Each row has a class, written after it.
[-297  -59  161  -39 -290 -305   99  396  464   32  150  441 -226  -19
   72  -48   -5 -241  106  -44  249 -107  131  -99   20  203  336  147
   17 -128  334  -20  114  -53 -208 -370   32 -159  401]  mogep
[ -97 -135  -97 -135   66  329 -161 -162  274   70  147 -150   54 -433
  234 -383 -473  428  342  232    5  550  600  396   63 -163  276 -131
   91 -115   23 -195  -20  234 -236   84 -143 -118   46]  tuv
[-208  -88  207  108 -475 -178  313  374  179  -45  250  449 -249  -95
  150   71 -208 -318  245  -41  265  -80   96   11   67  174  444  183
   68 -112  285    5   70  -51    4 -174  106 -115  381]  lak
[-108 -203  -51 -125 -124  201   14 -182  383   81   94 -134   34 -337
  245 -395 -464  495  384  258  -38  512  469  433  199 -126  283  -68
    8  -50   35 -142   82  125 -326  -34 -125 -132   81]  Taki
[-100 -346 -126  170  -96 -517  -56  263    3   48  150  393   98 -328
 -335   23   69   55  -51 -304  -36 -142  159 -466 -260  151  137 -182
  125  104  -89  225  351  100  287 -267 -226 -412  250]  Taki
[-196  175  -38   20  106  -77  -83 -257  123  183  168  -16 -114  -72
  443 -716  -93  454  245  433 -139 -197  358  287  338 -245 -236  708
 -410   91  482 -314  -53  437 -203   12 -411 -126  329]  Nali
[ 324 -197  195  313 -239  267  197   46  -30  -70  233  548  207   87
  342  112 -149   29  294 -153  -30  -44 -270  225  454  149  -54  654
  -96 -133 -188  207   84  -30 -300   73 -327 -456  578]  meli
[-101 -131    2 -127  -66  106   42 -195  388  119   59 -124   -2 -366
  259 -386 -472  485  478  274  -25  492  418  396  240 -114  279   30
  -47  -81   68 -121   90   92 -276  -68  -84  -49  137]  Nali
[ 264    2  247  349  -30   96  134  -80 -126  146  180  480  219    2
  442   76 -109   41  291 -185  -25  -19  -71  300  271    0  208  465
   75   -7 -151   60   70   70 -346   58 -479 -562  470]  zarin
[ 185 -134  210  306  -43   98  107   12  -91   69  198  535  130  -36
  421  183 -137  -20  274 -287  -31  -10  -75  328  253   21  184  407
  138   52 -152   60   93   79 -281   84 -441 -559  439]  lak
[ 331 -201  239  369 -243  296  105   39  -39  -46  243  442  223    6
  360  185 -240  -19  265 -165  -19   13 -176  185  403  115  -87  542
  -55  -77 -182  242   16   29 -206  138 -273 -472  541]  tuv
[ 246 -120  206  328  -89   73  170   57 -134   57  152  463  112    5
  391  -24  -88    6  257 -195  -60 -114 -204  161  337   17  136  466
  -23   75 -122  227  190   47 -105   40 -448 -559  361]  zarin
[-248  136   51  -27  246 -122 -135 -215 -193  323  106 -159    6  -90
  384 -899  -54  407  213  376 -159 -231  141  320  335 -303 -116  490
 -388  138  508 -332   12  374 -274   35 -441 -107  192]  meli
[-252 -124  291  -79 -288 -215  131  381  440  -41  176  564 -194  -39
   56   -4  100 -246  206   -4  245  -16  165  -63   69  248  320  248
   18  -75  370   42  128 -109 -178 -354  106 -121  474]  mogep
[-293  -31  194   77 -442 -204  335  366  144  -31  244  440 -234  -44
  134   30 -208 -321  165  -78  189 -192   47  -16   86  254  444  210
  -11  -98  325  -30  136  -69  -33 -177   92  -99  463]  tuv
[-208  119   34  -60  222 -213 -162 -245   40  206   78    2 -104  -92
  487 -720 -115  473  320  386 -156 -134  236  299  399 -250 -144  599
 -391  227  579 -309   23  444 -131  -47 -345  -68  331]  tuv
[-218  -78  430   71 -109   -3  218  166  264   14   73  469 -191 -109
   86  -61   -8 -224  217  135  313  136  237   87   60  197  378  323
  200  -94  258  -50  168 -149 -173 -191    5   -5  281]  meli
[-195 -168  -95  112   70 -565 -241  317  210  241   71  346  326 -298
 -367 -122  353   39   60 -306  -19  -98  225 -386 -311  124  189 -155
  108  -53 -122  143  184   37  -39 -415 -161 -471  441]  mogep
[ 395 -113  245  269 -182  237  122  102 -129  -81  196  523  242   76
  365  176  -35  -15  350 -232  -52   16 -380  238  413  108   20  630
  -60    5 -106  342   74  -92 -325  147 -345 -401  490]  meli
[-106  -80 -157  -64 -134  236  -81  -58  379   -3  181 -351   41 -462
  274 -438 -471  434  439  259  -50  488  506  533   55 -172  378  -50
   30  -11   19 -216 -218  295 -323   82 -202 -248  124]  Taki
[-215  -15  216  156 -485 -280  323  306  204   34  198  435 -175  -74
  114   24 -252 -300  317   -7  274  -89   79    2   92  199  511  184
   76 -147  319    5  189 -119  -38 -248  173  -51  315]  Nali
[-278   48   33  -25  263 -136  -81 -188 -110  221  175  -42    5 -175
  387 -867    4  414  229  343 -109 -167  188  353  373 -301 -118  475
 -362  170  509 -364   11  380 -244    8 -422 -128  274]  Taki
[-156 -140  260  -56 -320 -137  123  279  491  -41  136  420 -255  -87
   22  119   77 -272  137  -63  223   50  128 -124   85  268  352  108
   13  -76  320    0   64 -125 -151 -371  111  -57  442]  rokar
[-202 -196    0  170   76 -559  -35  201   -3  157  114  412  232 -391
 -339  -87  158   63   37 -360  -93 -138  147 -349 -244   83  187 -191
  145  200  -48  241  375   41  103 -229 -265 -370  261]  tuv
[ -89 -174 -119 -225   44  351 -152 -139  286  108   97  -89    5 -374
  181 -461 -289  484  384  240   82  628  605  379  115 -204  133  -22
   43 -188  -31 -173    7  139 -266   13 -195 -183    5]  lak
[-213  -98  253  141 -488 -218  346  295  244  -69  213  504 -203 -100
   96  -10 -134 -241  278  -34  241  -78  144   32  108  227  454  190
   51 -137  245   -9   82 -126 -115 -315  117 -144  410]  Taki
[-279  114   39  -10  191 -163  -92 -143  -81  234  156  -53  -46 -148
  444 -875  -48  384  261  348  -88 -214  179  307  386 -264  -92  510
 -428  133  571 -344  -17  412 -208   -4 -364 -118  317]  tuv
[-263  -27  324  109 -106  -44  227  159  389   82   67  370 -126 -114
   87  -96  -29 -245  175   80  285  135  284   91   23  136  415  175
  196  -25  266  -54  186 -112 -138 -238   13  -27  334]  meli
[-322  -44  291  168 -204 -155  283  189  366  104   88  372 -216 -124
  120 -151  -77 -198  214  123  264  121  293  146   52  110  400  218
  194  -35  241 -165  112 -102 -131 -227   19  -83  227]  rokar
[ 235 -137  172  356 -192   45  115  145  -14  105  168  386  105   29
  415    6 -209  -98  228 -105    8  -97  -94  109  306   15  122  453
   23  -13 -129  162  104  145 -102    6 -299 -604  357]  mogep
[-205 -154 -147  268  -83 -570   28  241  127  261  149  380   94 -384
 -261  -88   62   48   49 -176 -162 -278  250 -244 -223  -22  173 -111
  118  180  -92   -3  208  233  222 -330 -156 -363  244]  mogep
[ 261  -49  275  334  -12  131   54  -15 -122  150  149  371  258  -40
  381  -38 -117  -48  292 -223   28  -47 -118  137  277    6  120  436
   40    1 -100  204  123   12 -203   58 -397 -562  412]  tuv
[ 293  -39  242  344  -38   53  192    0 -121  182   93  400   90  -72
  397   35 -188   25  255 -129   14  -44 -149  249  293  -44  230  456
    1  121  -92  186   95   44 -111   30 -472 -477  317]  mogep
[-258   30  317   87 -163  -93  264  130  459   29  145  373 -137 -116
   85 -102  -21 -233  227   98  240   87  270  100   47  125  380  200
  142  -19  230  -77   98  -97 -168 -255   17  -52  289]  zarin
[-248 -260 -167  226 -109 -615  -79  248  105  233  143  379  148 -298
 -312 -156   57   47   -9 -288 -126 -191  163 -401 -207   44  129 -230
  171  158  -18  194  357   93  108 -311 -223 -446  194]  rokar
[ 254  -82  246  326  -14   75  187  -17 -148  113  116  363  141  -27
  363   63 -189   25  270 -199   -3    2 -157  250  308    1  185  450
   -1   40 -142  108  215   -5 -135   84 -438 -500  334]  Nali
[-199  -80  391   32 -173  -57  330  119  285   12  160  430 -138 -126
  108 -145  -25 -187  258   89  364  110  164   76  100  231  373  300
  111 -114  251  -54  170 -193 -265 -256  -81  -82  356]  Taki
[-223 -172 -231  237 -177 -515   39  184  108  155  139  301  168 -326
 -360  -90  100   44   12 -222  -80 -198  124 -338 -254   60   52 -158
  150  169  -35  173  300  137  239 -247 -191 -380  253]  meli
[ -51 -188  -25 -220  124  317 -222 -142  222  126   71  -44   29 -415
  192 -459 -228  496  430  165   -2  673  524  361  135 -191  169  -17
   56 -132   22 -118   57   90 -309   25 -219 -182  -26]  lak
[ 358 -162  108  383 -298  248  109  101 -107  -20  253  470  239   97
  345   79  -92  -37  283 -146  -44  -52 -250  172  435  111  -18  605
  -80  -69 -166  226   35   80 -317  123 -371 -612  525]  rokar
[-217  -93  244   54 -348 -328   10  336  457   65  201  525 -179  -22
   68  -22   36 -245  173  -29  266   48  197 -138   36  175  291  176
   26 -138  308  -15  145 -166 -186 -349  122 -204  348]  zarin
[ 310 -237   80  321 -326  240   47   91    4  -77  297  503  232   36
  334  203 -174  -13  251 -255   22  -14 -234  131  454  154  -79  542
 -101 -113 -176  211   60   10 -244   82 -312 -528  586]  tuv
[-120  -29 -124 -103 -101  309 -131  -60  341   17  116 -340   71 -422
  273 -538 -326  439  547  310  -23  521  513  562  104 -167  308   14
  -21  -72   33 -198 -217  307 -380   78 -235 -337  187]  rokar
[-326  249  -85   23  104 -130  -21 -242  194  164  152  -20  -76  -54
  385 -793  -25  467  272  475 -179 -192  313  349  336 -253 -213  673
 -397   87  544 -345  -58  407 -296  -20 -355  -86  369]  Nali
[ 212  -90  150  439 -207   81  200   -3  -40   13  167  453  132   28
  446  149 -187  -21  267 -190  -82 -138  -74  306  285   44  123  357
   92   31 -215  141  -29  119 -271   17 -344 -505  449]  rokar
[-221 -103  344  147 -136  -64  195  119  468  -14  132  401 -111 -186
   51 -137  -90 -188  257   77  329  175  239  101   60  160  312  178
  196 -119  186  -71  101 -175 -231 -278   33  -70  249]  Taki
[ 188 -175  234  441 -142  -14  154   94 -107   37  214  587  121   -7
  467  104 -233  -24  324 -172   46  -50  -72  261  325   35  190  524
  117  -14 -142   88   72   93 -273   59 -345 -515  499]  lak
[ -70 -126 -108  -95  -80  343 -165  -65  411   51  161 -296   -7 -444
  321 -393 -456  359  423  317  -73  515  586  409   58 -141  359  -60
   60  -27   53 -111 -150  329 -242   53 -198 -199  145]  rokar
[ 209  -64  225  280  -38   93  173   36  -98  -65  152  619   78   13
  432  164  -29   24  296 -318  -95 -117  -92  286  279   54  175  482
   54   37 -103  178   41   68 -278   43 -421 -487  537]  lak
[-240 -132  206  -45 -344 -191  121  356  445  -91  212  411 -232  -75
   52  -21   25 -280  168  -88  193   -1   94 -129   68  243  319  181
    4  -77  382  -14  170  -67 -100 -322   45 -254  465]  Taki
[-315  -88  333  109 -157 -101  274  166  358   21  149  453 -120 -102
   81 -225  -69 -183  289  137  342  115  237  164  104  157  384  299
  177 -108  240 -157  185 -149 -235 -294  -43 -143  312]  Taki
[ -86 -170  -62 -173  -74  158  -82  -67  241  137   43  -77  -16 -300
  295 -442 -368  491  478  247 -114  476  414  431  221 -139  288    5
  -31  -29   66 -113  103  177 -317  -39 -176 -155   50]  rokar
[ 214 -134  273  349  -64   43  174  -11 -137   71  212  535  155  -11
  449  194 -170    6  274 -233  -63  -64  -55  347  255   64  265  419
   66   50 -130  110  127   61 -255   34 -425 -542  493]  Nali
[-154 -214 -231  302 -177 -579   23  232  169  267  181  342  105 -428
 -308  -55  -27   63   96 -196  -67  -90  195 -312 -151   -8  166  -87
  122  151  -68   15  307  119  266 -287  -93 -315  246]  Nali
[-214  147   28  -16  162  -40 -114 -238  216  221  118   -1 -115  -65
  473 -706  -77  466  289  514 -211 -131  353  370  310 -258 -235  672
 -382  131  458 -301  -91  421 -212   -8 -384 -127  378]  rokar
[-240  -45  241  -30 -317 -209   73  323  482  -32  176  401 -232  -56
   62  -13   52 -304  197  -33  266    5  192  -52   11  203  290  206
    7  -95  325  -52  100  -91 -144 -335   65 -225  384]  Taki
[ 179  -83   83  290 -258  192  222  -19 -164  -80  224  398   95   48
  414  200 -213   -1  287 -174    7 -116 -139  348  361   80  182  481
   22  -25 -131   34   52  103 -216  131 -376 -532  474]  Nali
[-265  128  -62   13  137  -89  -51 -260  132  186  177   27 -130  -75
  412 -722  -60  470  227  438 -181 -139  359  329  363 -252 -264  694
 -411  108  391 -413  -54  431 -261    9 -433 -137  345]  lak
[ 336 -157   54  321 -286  287   63   93  -33  -48  235  424  260  126
  356  146  -12  -15  267 -199  -45   -5 -253  232  384  112  -88  519
 -115  -38 -139  222   29   42 -261  121 -335 -539  553]  rokar
[-195 -172 -144  277  -96 -572  -57  211   63  305  184  426  125 -412
 -309  -28   28   16   45 -225 -124 -129  246 -315 -206   -5  145 -132
  114  181  -59   27  296   97  237 -256  -83 -311  244]  tuv
[-136 -132  -73 -209   91  264 -170 -150  311  112   81  -83   55 -393
  202 -483 -344  486  421  233   14  620  521  413  121 -145  224  -54
   36 -109   83 -161   58  116 -295   12 -126 -132   57]  tuv
[ -26 -210  -29 -196  127  218 -218  -89  209  140   71    1   13 -401
  224 -399 -316  500  360  201  -39  638  529  410   70 -188  273 -156
   64  -80    9  -89   62   99 -283    0 -152 -129 -143]  mogep
[-204   53   99  -61  226 -263 -137 -148  -81  225   84  147  -69  -51
  449 -745  -49  533  337  441 -176 -117  202  345  357 -291 -180  664
 -338  207  546 -257   49  359 -139   10 -313 -109  215]  mogep
[-255  -57  294  109 -200  -98  271  202  339   42  176  386 -161 -105
  145  -81 -137 -229  210  115  307   78  187   77   62  191  424  283
  154  -87  162  -92  170  -83 -185 -182 -100 -174  353]  zarin
[-128 -156 -108  301  -87 -582  132  226   97  211  156  369   86 -458
 -285  -70   69   72  145 -189 -137 -197  189 -258 -173   -7  236  -45
  108  220  -87   43  249  169  236 -327 -169 -290  291]  Nali
[-118 -121  -85 -114  -80  174   -7 -151  328  118   49 -191  -20 -302
  326 -470 -549  497  439  293 -105  419  390  503  210 -141  310   10
  -58  -22   41 -155  100  187 -303    7 -173  -92   62]  meli
[ 288 -165  208  425 -162  120  180   52 -217  155  129  393  107   -5
  386    3 -153   -7  200 -156  -15  -97  -78  149  348  -11  142  409
   16   -1 -194  125  105  109 -154  -10 -448 -553  351]  rokar
[-159 -183 -100  241  -65 -567   59  174  179  262  176  427  106 -407
 -308  -91   42   29   88 -175  -83 -155  177 -292 -185   -5  163  -42
  137  169  -19   -3  300  101  246 -314 -113 -328  261]  Taki
[-327   -7  318   93 -176 -188  363  211  372   53   91  411 -191 -128
   90 -112  -84 -183  234  145  284   41  197  143   70  117  444  269
  207   31  294 -118  147  -75 -133 -257  -21  -27  263]  mogep
[-207 -204 -115   87  -19 -469 -148  277  236   94   83  306  279 -326
 -438 -161  411   46  112 -400    9 -156  197 -410 -201  143   61 -131
   26 -124 -163   96  165   61   -3 -460 -192 -441  438]  lak
[ 207 -147  201  285 -131  116  190   25  -52  -64  213  539  133   -9
  389  209 -135  -40  343 -247    9    3 -146  268  313   88  134  466
  107  -45 -184   91    8   -1 -242   66 -265 -451  517]  lak
[-236 -264 -134  251 -112 -617  -40  197   61  214  126  515  203 -298
 -376 -226  126  141   20 -253  -17 -141  149 -453 -164   75   79 -118
  156   41  -20  261  456  -25  145 -302 -209 -366  117]  zarin
[ 346  -96  305  324  -46  189  109    1 -188  137   87  382  165   -2
  432   68 -167   -2  268 -181  -37   20  -76  183  274    1  196  474
   36   71 -125  280  188   45 -118   82 -477 -568  417]  meli
[-209 -290 -191  132 -133 -457  -36  252  122  152  168  362  186 -315
 -392 -106  164   90  -21 -222  -38 -110  210 -418 -271  141   49 -123
   95    9 -117  149  332  108  138 -294 -241 -514  414]  meli
[ 258 -103  114  372 -122  131  221   52 -141   70  160  397  106    1
  384   11 -129  -58  259 -198   32  -27 -135  151  382    5  138  538
   -5   61 -158  155  122   58  -91   71 -424 -519  444]  lak
[-204 -115  293   71 -326 -221  149  349  424   36  165  420 -261  -72
  126  -55 -153 -238  151   23  224  -17  182  -66   16  168  329  181
   21  -65  350   52  158  -39  -86 -318   11 -187  428]  meli
